Below is a small trained network, with its code and all its weights. Each question gives an input and a class and asks what happens when units are switched off, that is, made to give their printed mean instead of their output.

import numpy as np


def w(rows, s, z=0):
    codes = np.array(rows[::2]) - 128.0
    scale = np.full(codes.shape[1], s)
    scale[-1] = z or s
    return codes * scale


def f(y):
    return y / 2 * (1 + np.tanh(0.7978845608 * (y + 0.044715 * y**3)))


def log_softmax(a):
    a = a - a.max(-1, keepdims=True)
    return a - np.log(np.exp(a).sum(-1, keepdims=True))


def net(x, mask):
    res = np.array(x, float).reshape(1, 5) / 4 @ E
    y = f(res @ A[0][:, :-1].T + A[0][:, -1])
    res = res + np.where(mask, y, B[0][:, -1]) @ B[0][:, :-1]
    return log_softmax(res[-1] @ U[:, :-1].T + U[:, -1])


A, B = {}, {}
E = w([
[144,143,117,150,134,112,141,117,140,120,111,113],'x0',
[81,64,87,101,96,104,103,6,84,91,128,86],'x1',
[124,105,143,134,128,112,140,137,109,149,120,118],'x2',
[58,81,123,193,174,188,159,86,157,125,83,197],'x3',
[116,108,60,107,136,125,154,100,198,196,238,95],'x4',
],0.015)
A[0] = w([
[180,186,116,92,109,72,153,237,190,178,221,108,213],'n1',
[50,98,138,195,160,163,137,93,131,96,96,164,135],'n2',
[138,142,98,145,235,186,194,175,165,203,154,153,118],'n3',
[92,109,145,117,106,107,89,83,61,25,50,153,154],'n4',
[164,141,119,72,19,128,76,143,42,61,106,39,225],'n5',
[87,93,79,115,88,113,118,79,146,144,172,105,34],'n6',
[104,85,102,171,149,171,210,147,198,145,134,204,126],'n7',
[183,195,217,169,151,168,111,255,87,94,56,205,253],'n8',
],0.0086,0.0052)
B[0] = w([
[181,158,164,196,1,168,99,130,161,211,115,128,221],'n1',
[103,114,112,205,86,225,123,114,175,139,59,204,190],'n2',
[43,163,187,85,169,119,111,179,157,65,56,146,194],'n3',
[192,121,154,247,114,142,64,159,90,178,83,217,186],'n4',
[214,221,139,145,185,39,92,136,46,95,184,133,191],'n5',
[63,114,71,115,96,150,187,102,81,97,171,99,167],'n6',
[47,130,177,85,189,153,120,117,138,81,66,107,195],'n7',
[106,105,16,105,100,157,202,77,68,101,189,71,254],'n8',
],0.0094,0.025)
U = w([
[155,132,31,92,59,66,202,75,80,112,235,12,226],'0',
[176,113,175,200,29,151,70,153,176,201,74,200,203],'1',
[48,19,17,126,155,154,239,23,113,65,112,131,130],'2',
[57,167,214,21,179,94,128,208,202,70,71,129,79],'3',
[176,165,178,152,244,2,69,159,96,62,108,184,6],'4',
],0.0081,0.0025)

Each question gives the input, the list of numbers given to net, and the class t.
The units are the neurons (one row each of A and B). Each row of codes is followed by its name. A weight is (code - 128) times the scale printed after its matrix; where a second scale follows, it is the last column's (A, B and U).
mask holds one flag per neuron, in row order. A switched-off neuron (its flag False) gives its mean, the last column of its row in B, instead of its output. The means were averaged over made-up inputs and are rounded, as every weight is.
A unit's drop is (log p(t) with every unit on - log p(t) with that unit switched off) / (log p(t) with every unit on - log p(t) with every unit switched off).
The circuit of an input: a set's keep is (log p(t) with only the set's units on - log p(t) with every unit switched off) / (log p(t) with every unit on - log p(t) with every unit switched off). Starting from all 8 units, units are removed one at a time, each time the one whose removal leaves the highest keep (on an exact tie, the one counted first), for as long as the keep stays at least 0.8.
units of the circuit, in order: the units of the circuit, biggest drop first
unit that matters most: the unit with the biggest drop
top k neurons: the k neurons with the biggest drops, biggest first
drop of u: that unit's drop, to one decimal
input [-1,1,-7,-1,-6], class 4: unit that matters most -> n4
input [-7,-4,-5,4,0], class 2: top 2 neurons -> [n8, n5]
input [2,1,-8,0,-6], class 4: top 4 neurons -> [n1, n4, n5, n6]
input [2,-5,-3,-2,0], class 0: top 3 neurons -> [n8, n4, n2]
input [3,3,6,0,-7], class 4: top 2 neurons -> [n1, n5]
input [-8,-8,-8,1,-5], class 2: top 2 neurons -> [n8, n5]
input [2,-1,8,3,7], class 3: top 2 neurons -> [n8, n3]
input [0,-1,-7,0,-6], class 0: units of the circuit, in order -> [n8, n7]
input [3,5,1,7,0], class 1: top 3 neurons -> [n8, n4, n2]
input [-6,-7,1,1,7], class 3: top 2 neurons -> [n3, n7]
input [5,-7,2,1,1], class 3: top 2 neurons -> [n3, n4]
input [5,-4,-1,7,1], class 3: top 2 neurons -> [n3, n7]
input [-4,-2,1,0,6], class 1: top 2 neurons -> [n1, n8]
input [7,6,8,0,4], class 0: top 3 neurons -> [n2, n7, n3]
input [7,3,-5,4,-6], class 1: units of the circuit, in order -> [n4]
input [2,-2,-6,-1,5], class 1: top 2 neurons -> [n1, n8]
input [5,0,3,-1,8], class 1: top 3 neurons -> [n8, n1, n5]
input [8,3,-4,8,-1], class 1: top 2 neurons -> [n8, n4]
input [2,-4,-6,7,3], class 3: drop of n3 -> 0.1
input [7,-7,-1,6,-1], class 2: drop of n8 -> 2.0
input [-4,-7,-8,-7,-4], class 0: drop of n8 -> 1.0
input [-7,2,-5,3,-5], class 1: drop of n4 -> 4.5
input [4,-3,6,-2,5], class 1: units of the circuit, in order -> [n1]
